Here is a tiny trained network, its code and every weight. The questions are about switching its units off for an input and a class, where a switched-off unit gives its printed mean instead of its output.

import numpy as np


def w(rows, s, z=0):
    codes = np.array(rows[::2]) - 128.0
    scale = np.full(codes.shape[1], s)
    scale[-1] = z or s
    return codes * scale


def f(y):
    return y / 2 * (1 + np.tanh(0.7978845608 * (y + 0.044715 * y**3)))


def log_softmax(a):
    a = a - a.max(-1, keepdims=True)
    return a - np.log(np.exp(a).sum(-1, keepdims=True))


def net(x, mask):
    res = np.array(x, float).reshape(1, 6) / 4 @ E
    y = f(res @ A[0][:, :-1].T + A[0][:, -1])
    res = res + np.where(mask, y, B[0][:, -1]) @ B[0][:, :-1]
    return log_softmax(res[-1] @ U[:, :-1].T + U[:, -1])


A, B = {}, {}
E = w([
[130,128,128],'x0',
[1,200,76],'x1',
[129,131,129],'x2',
[129,129,128],'x3',
[164,108,52],'x4',
[131,125,127],'x5',
],0.0085)
A[0] = w([
[119,115,118,12],'n1',
[156,133,69,88],'n2',
[67,217,104,58],'n3',
[102,182,73,253],'n4',
[96,119,193,58],'n5',
[110,181,246,80],'n6',
[161,134,51,67],'n7',
],0.013,0.0038)
B[0] = w([
[136,119,49,105],'n1',
[65,89,87,145],'n2',
[255,111,131,246],'n3',
[181,45,202,254],'n4',
[119,63,33,140],'n5',
[130,23,3,190],'n6',
[91,43,92,153],'n7',
],0.0079,0.0061)
U = w([
[141,120,146,219],'0',
[244,128,146,48],'1',
[121,121,140,223],'2',
[82,85,9,92],'3',
[139,146,135,192],'4',
[152,154,136,172],'5',
[65,197,161,31],'6',
[46,172,135,2],'7',
],0.014,0.0098)

Each question gives the input, the list of numbers given to net, and the class t.
The units are the neurons (one row each of A and B). Each row of codes is followed by its name. A weight is (code - 128) times the scale printed after its matrix; where a second scale follows, it is the last column's (A, B and U).
mask holds one flag per neuron, in row order. A switched-off neuron (its flag False) gives its mean, the last column of its row in B, instead of its output. The means were averaged over made-up inputs and are rounded, as every weight is.
A unit's drop is (log p(t) with every unit on - log p(t) with that unit switched off) / (log p(t) with every unit on - log p(t) with every unit switched off).
The circuit of an input: a set's keep is (log p(t) with only the set's units on - log p(t) with every unit switched off) / (log p(t) with every unit on - log p(t) with every unit switched off). Starting from all 7 units, units are removed one at a time, each time the one whose removal leaves the highest keep (on an exact tie, the one counted first), for as long as the keep stays at least 0.8.
units of the circuit, in order: the units of the circuit, biggest drop first
top k neurons: the k neurons with the biggest drops, biggest first
drop when u is switched off: that unit's drop, to one decimal
input [-7,4,-6,-5,-8,1], class 3: top neuron	[n6]
input [-6,7,-4,-4,3,3], class 1: units of the circuit, in order	[n3; n4]
input [-6,6,-1,-5,-4,2], class 1: units of the circuit, in order	[n3; n4]
input [3,-3,-5,2,7,7], class 3: units of the circuit, in order	[n7; n2]
input [-2,-6,-8,-3,6,3], class 0: units of the circuit, in order	[n3; n2]
input [6,-2,-1,-6,7,-7], class 3: units of the circuit, in order	[n7; n3]
input [-3,6,8,3,7,-6], class 0: top 2 neurons	[n4; n6]
input [7,8,5,-6,-5,3], class 1: drop when n3 is switched off	0.7
input [-5,-6,-2,-2,8,8], class 3: drop when n4 is switched off	0.2
input [-6,8,-5,7,-3,-5], class 1: drop when n3 is switched off	0.6
input [2,4,0,-2,-8,-5], class 3: drop when n3 is switched off	-0.1
